Here is a tiny trained network, its code and every weight. The questions are about switching its units off for an input and a target symbol, where a switched-off unit gives its printed mean instead of its output.

import numpy as np


def w(rows, s, z=0):
    codes = np.array(rows[::2]) - 128.0
    scale = np.full(codes.shape[1], s)
    scale[-1] = z or s
    return codes * scale


def f(y):
    return np.maximum(y, 0)


def softmax(a):
    e = np.exp(a - a.max(-1, keepdims=True))
    return e / e.sum(-1, keepdims=True)


def log_softmax(a):
    a = a - a.max(-1, keepdims=True)
    return a - np.log(np.exp(a).sum(-1, keepdims=True))


def net(x, mask):
    ids = ['ΓΔΩαβεηστ'.index(c) for c in x.split()]
    T = len(ids)
    res = E[ids] + P[:T]
    u = 0
    for l in range(2):
        r = res
        for j in range(2):
            rows = slice(2 * j, 2 * j + 2)
            q, k, v = (r @ M[l][rows].T for M in (Q, K, V))
            z = softmax(np.where(np.tri(T) > 0, q @ k.T / 2**0.5, -1e9)) @ v
            o = O[l][rows]
            res = res + np.where(mask[u + j], z, o[:, -1]) @ o[:, :-1]
        u += 2
        y = f(res @ A[l][:, :-1].T + A[l][:, -1])
        res = res + np.where(mask[u : u + 16], y, B[l][:, -1]) @ B[l][:, :-1]
        u += 16
    return log_softmax(res[-1] @ U[:, :-1].T + U[:, -1])


Q, K, V, O, A, B = {}, {}, {}, {}, {}, {}
E = w([
[185,176,223,57],'Γ',
[98,62,141,52],'Δ',
[183,195,184,169],'Ω',
[135,114,195,207],'α',
[17,60,89,115],'β',
[43,139,61,211],'ε',
[185,80,236,47],'η',
[226,64,125,47],'σ',
[89,236,127,2],'τ',
],0.0098)
P = w([
[97,186,254,102],'0',
[211,91,143,135],'1',
[191,99,111,140],'2',
[177,105,96,155],'3',
[158,102,81,157],'4',
[139,92,69,162],'5',
[124,81,59,161],'6',
],0.0071)
Q[0] = w([
[241,174,236,155],'0.h1',
[165,189,197,45],'0.h1',
[140,78,2,63],'0.h2',
[145,73,236,124],'0.h2',
],0.0063)
K[0] = w([
[149,216,247,68],'0.h1',
[111,167,86,45],'0.h1',
[83,223,59,3],'0.h2',
[115,19,153,100],'0.h2',
],0.0075)
V[0] = w([
[132,78,104,9],'0.h1',
[184,35,88,215],'0.h1',
[156,3,162,163],'0.h2',
[242,95,157,203],'0.h2',
],0.0056)
O[0] = w([
[68,78,135,54,97],'0.h1',
[253,52,91,150,84],'0.h1',
[200,6,144,91,208],'0.h2',
[252,101,82,85,252],'0.h2',
],0.0058,0.0028)
A[0] = w([
[182,205,127,157,174],'0.n1',
[164,55,104,117,75],'0.n2',
[172,96,105,113,70],'0.n3',
[34,164,117,130,140],'0.n4',
[234,125,105,105,170],'0.n5',
[242,134,80,86,217],'0.n6',
[132,70,106,78,146],'0.n7',
[120,151,120,91,198],'0.n8',
[84,31,74,132,177],'0.n9',
[114,145,169,21,143],'0.n10',
[167,145,1,92,144],'0.n11',
[202,120,79,239,171],'0.n12',
[174,135,25,82,135],'0.n13',
[126,75,31,141,252],'0.n14',
[238,59,88,58,140],'0.n15',
[57,146,141,167,135],'0.n16',
],0.0069,0.0047)
B[0] = w([
[107,123,184,178,182],'0.n1',
[134,185,133,188,166],'0.n2',
[127,181,119,150,147],'0.n3',
[54,144,72,168,149],'0.n4',
[115,47,109,142,230],'0.n5',
[103,51,167,148,255],'0.n6',
[143,146,163,168,171],'0.n7',
[80,152,160,138,165],'0.n8',
[163,85,179,164,178],'0.n9',
[76,145,165,118,179],'0.n10',
[66,200,150,113,157],'0.n11',
[129,1,186,70,225],'0.n12',
[90,189,148,93,158],'0.n13',
[189,159,237,102,215],'0.n14',
[137,82,104,209,245],'0.n15',
[118,114,73,185,142],'0.n16',
],0.0072,0.0067)
Q[1] = w([
[113,150,11,165],'1.h1',
[137,123,230,125],'1.h1',
[139,113,220,118],'1.h2',
[123,140,225,120],'1.h2',
],0.012)
K[1] = w([
[177,36,208,206],'1.h1',
[87,190,101,42],'1.h1',
[41,255,19,71],'1.h2',
[109,235,120,12],'1.h2',
],0.009)
V[1] = w([
[96,178,52,211],'1.h1',
[25,152,130,87],'1.h1',
[102,68,134,2],'1.h2',
[107,28,63,195],'1.h2',
],0.0092)
O[1] = w([
[136,119,107,254,115],'1.h1',
[25,137,86,140,253],'1.h1',
[58,35,129,46,103],'1.h2',
[97,81,232,170,1],'1.h2',
],0.0095,0.011)
A[1] = w([
[108,211,132,89,97],'1.n1',
[100,136,138,206,135],'1.n2',
[103,110,113,163,99],'1.n3',
[198,159,118,184,27],'1.n4',
[69,167,185,83,116],'1.n5',
[161,111,114,60,70],'1.n6',
[147,139,63,59,177],'1.n7',
[200,147,148,137,151],'1.n8',
[137,171,151,139,176],'1.n9',
[85,25,198,13,94],'1.n10',
[74,185,112,193,120],'1.n11',
[127,104,223,156,223],'1.n12',
[207,89,173,178,151],'1.n13',
[254,151,163,112,92],'1.n14',
[124,39,91,157,254],'1.n15',
[88,152,85,152,31],'1.n16',
],0.0081,0.0038)
B[1] = w([
[125,77,89,161,163],'1.n1',
[157,131,170,65,187],'1.n2',
[129,101,154,125,162],'1.n3',
[182,50,83,215,186],'1.n4',
[184,78,128,200,171],'1.n5',
[220,187,167,1,157],'1.n6',
[45,225,131,133,177],'1.n7',
[166,159,78,102,186],'1.n8',
[163,123,110,163,151],'1.n9',
[208,39,75,169,248],'1.n10',
[189,99,157,87,205],'1.n11',
[106,167,205,68,190],'1.n12',
[132,234,117,127,226],'1.n13',
[141,217,124,57,204],'1.n14',
[19,166,130,109,236],'1.n15',
[163,148,158,82,174],'1.n16',
],0.0063,0.012)
U = w([
[53,207,59,99,211],'Γ',
[93,49,72,211,233],'Δ',
[206,133,15,188,80],'Ω',
[161,223,234,25,234],'α',
[75,120,253,98,80],'β',
[157,92,169,210,124],'ε',
[173,123,44,35,4],'η',
[181,49,201,114,65],'σ',
[125,131,126,131,106],'τ',
],0.0055,0.0038)

Each question gives the input, a string of symbols that net reads in full, and the target symbol t.
The units are the heads (2 rows each of Q, K, V and O) and the neurons (one row each of A and B). Each row of codes is followed by its name. A weight is (code - 128) times the scale printed after its matrix; where a second scale follows, it is the last column's (O, A, B and U).
mask holds one flag per unit, layer by layer, with each layer's heads first. A switched-off unit (its flag False) gives its mean, the last column of its rows in O or B, instead of its output. The means were averaged over made-up inputs and are rounded, as every weight is.
A unit's drop is (log p(t) with every unit on - log p(t) with that unit switched off) / (log p(t) with every unit on - log p(t) with every unit switched off).
The circuit of an input: a set's keep is (log p(t) with only the set's units on - log p(t) with every unit switched off) / (log p(t) with every unit on - log p(t) with every unit switched off). Starting from the 12 units with the biggest drops (on a tie, the unit counted first), units are removed one at a time, each time the one whose removal leaves the highest keep (on an exact tie, the one counted first), for as long as the keep stays at least 0.8.
circuit, biggest first: the units of the circuit, biggest drop first
unit that matters most: the unit with the biggest drop
top k neurons: the k neurons with the biggest drops, biggest first
k most important neurons of layer l: the k neurons of layer l with the biggest drops, biggest first
which heads matter: for each layer, one digit per head in row order, 1 if its drop is at least 0.15 and else 0, layers parted by /
input α α α Γ α σ, target α: circuit, biggest first	(1.h1 1.n14)
input α τ Δ η, target Γ: unit that matters most	0.n12
input σ σ Δ, target σ: circuit, biggest first	(1.h2 1.n10 1.h1)
input σ Γ Ω Ω Γ, target σ: circuit, biggest first	(1.h2 1.h1 1.n10)
input σ α Ω Ω Ω β, target σ: which heads matter	10 / 11
input σ α σ, target σ: circuit, biggest first	(1.h2 1.n10 1.h1)
input α Γ Ω Ω α ε η, target α: circuit, biggest first	(1.h1 0.h1 1.n14)
input τ α β α α Γ, target Γ: which heads matter	10 / 00
input ε α Ω, target ε: which heads matter	01 / 11
input η σ Δ η Δ, target η: top 2 neurons	(1.n10 1.n6)
input α η β Γ η α Ω, target α: which heads matter	00 / 10
input Γ α α Ω, target Γ: 2 most important neurons of layer 0	(0.n15 0.n10)
input Δ η β α, target Δ: which heads matter	11 / 11
input η η Ω η α η σ, target η: which heads matter	10 / 11
input Ω τ Δ, target Γ: top 2 neurons	(0.n12 0.n15)
input Ω α β σ Ω σ α, target Ω: which heads matter	11 / 11
input Ω α α α Ω, target Ω: most important neuron of layer 1	(1.n4)
input Ω α β, target Ω: which heads matter	11 / 11
input α α α η Δ η Δ, target α: which heads matter	00 / 10
input η α β α η η β, target η: 2 most important neurons of layer 1	(1.n10 1.n6)
input β α η Δ α α η, target β: which heads matter	01 / 11
input Ω Ω α ε Δ σ, target Ω: top 2 neurons	(0.n12 1.n4)
